Below are the code and all the weights of a small trained network. Each question names an input and a class and asks about switching units off, where a switched-off unit gives its printed mean instead of its output.

import numpy as np


def w(rows, s, z=0):
    codes = np.array(rows[::2]) - 128.0
    scale = np.full(codes.shape[1], s)
    scale[-1] = z or s
    return codes * scale


def f(y):
    return y / 2 * (1 + np.tanh(0.7978845608 * (y + 0.044715 * y**3)))


def log_softmax(a):
    a = a - a.max(-1, keepdims=True)
    return a - np.log(np.exp(a).sum(-1, keepdims=True))


def net(x, mask):
    res = np.array(x, float).reshape(1, 5) / 4 @ E
    y = f(res @ A[0][:, :-1].T + A[0][:, -1])
    res = res + np.where(mask, y, B[0][:, -1]) @ B[0][:, :-1]
    return log_softmax(res[-1] @ U[:, :-1].T + U[:, -1])


A, B = {}, {}
E = w([
[163,157,204,163,110,103,154],'x0',
[201,145,55,175,60,155,65],'x1',
[134,138,71,185,176,96,212],'x2',
[105,158,125,136,11,90,142],'x3',
[163,218,191,168,180,160,79],'x4',
],0.011)
A[0] = w([
[162,152,116,190,70,126,88,244],'N0',
[126,157,87,111,113,68,196,206],'N1',
[144,182,168,167,164,111,115,202],'N2',
[140,194,153,168,99,112,135,176],'N3',
[78,131,158,78,117,137,136,150],'N4',
[111,134,103,81,143,90,176,254],'N5',
[90,158,141,96,32,131,123,151],'N6',
[145,102,135,107,74,120,159,83],'N7',
[143,146,68,115,90,133,103,38],'N8',
[115,85,22,152,145,69,171,171],'N9',
[159,120,124,116,40,162,53,207],'N10',
[145,126,182,99,183,161,118,95],'N11',
[132,187,185,200,165,114,134,155],'N12',
[55,91,172,62,75,116,169,179],'N13',
[141,125,119,138,212,156,172,211],'N14',
[157,116,80,141,44,162,72,148],'N15',
[150,94,148,104,248,141,87,158],'N16',
[133,69,96,138,140,126,162,42],'N17',
[138,141,178,95,238,176,107,94],'N18',
[119,78,151,127,236,161,140,141],'N19',
],0.014,0.004)
B[0] = w([
[212,97,100,69,91,123,129,241],'N0',
[69,93,110,65,86,161,185,206],'N1',
[216,168,196,87,167,134,188,222],'N2',
[207,108,177,1,84,188,175,200],'N3',
[73,120,181,150,120,116,114,175],'N4',
[56,74,140,167,136,146,119,198],'N5',
[147,55,172,78,109,87,95,208],'N6',
[88,125,122,77,145,102,89,164],'N7',
[142,92,72,146,101,78,131,181],'N8',
[55,129,48,159,92,157,198,254],'N9',
[201,154,98,162,116,104,62,253],'N10',
[147,180,144,166,163,142,104,199],'N11',
[197,160,172,112,152,173,219,231],'N12',
[42,79,220,128,91,156,47,227],'N13',
[142,170,142,184,188,119,184,226],'N14',
[181,78,24,131,91,72,53,248],'N15',
[91,250,142,219,213,92,87,248],'N16',
[62,151,116,163,93,172,185,171],'N17',
[132,190,139,200,227,57,93,249],'N18',
[77,159,91,159,201,120,101,236],'N19',
],0.0086,0.013)
U = w([
[124,191,138,183,232,86,106,242],'0',
[33,120,61,141,100,125,245,4],'1',
[68,98,209,92,59,88,63,108],'2',
[221,158,198,98,107,115,183,74],'3',
[200,123,47,121,63,83,58,125],'4',
],0.011,0.0019)

Each question gives the input, the list of numbers given to net, and the class t.
The units are the neurons (one row each of A and B). Each row of codes is followed by its name. A weight is (code - 128) times the scale printed after its matrix; where a second scale follows, it is the last column's (A, B and U).
mask holds one flag per neuron, in row order. A switched-off neuron (its flag False) gives its mean, the last column of its row in B, instead of its output. The means were averaged over made-up inputs and are rounded, as every weight is.
A unit's drop is (log p(t) with every unit on - log p(t) with that unit switched off) / (log p(t) with every unit on - log p(t) with every unit switched off).
The circuit of an input: a set's keep is (log p(t) with only the set's units on - log p(t) with every unit switched off) / (log p(t) with every unit on - log p(t) with every unit switched off). Starting from the 12 units with the biggest drops (on a tie, the unit counted first), units are removed one at a time, each time the one whose removal leaves the highest keep (on an exact tie, the one counted first), for as long as the keep stays at least 0.8.
units of the circuit, in order: the units of the circuit, biggest drop first
unit that matters most: the unit with the biggest drop
k most important neurons: the k neurons with the biggest drops, biggest first
drop of u: that unit's drop, to one decimal
input [6,-3,-6,7,2], class 2: unit that matters most : N13
input [-3,-7,7,1,2], class 1: 2 most important neurons : N1, N9
input [-5,5,-1,-1,8], class 4: units of the circuit, in order : N0, N15
input [0,0,-4,8,-3], class 2: 2 most important neurons : N13, N6
input [5,8,6,-6,-2], class 1: 2 most important neurons : N9, N10
input [3,7,-3,6,7], class 4: 2 most important neurons : N15, N10
input [-4,0,8,-6,-3], class 1: drop of N9 : 0.4
input [7,-6,-6,2,1], class 2: drop of N13 : 1.2
input [-3,8,5,-3,-7], class 1: drop of N9 : 1.2
input [1,0,0,7,-7], class 2: drop of N13 : 0.1
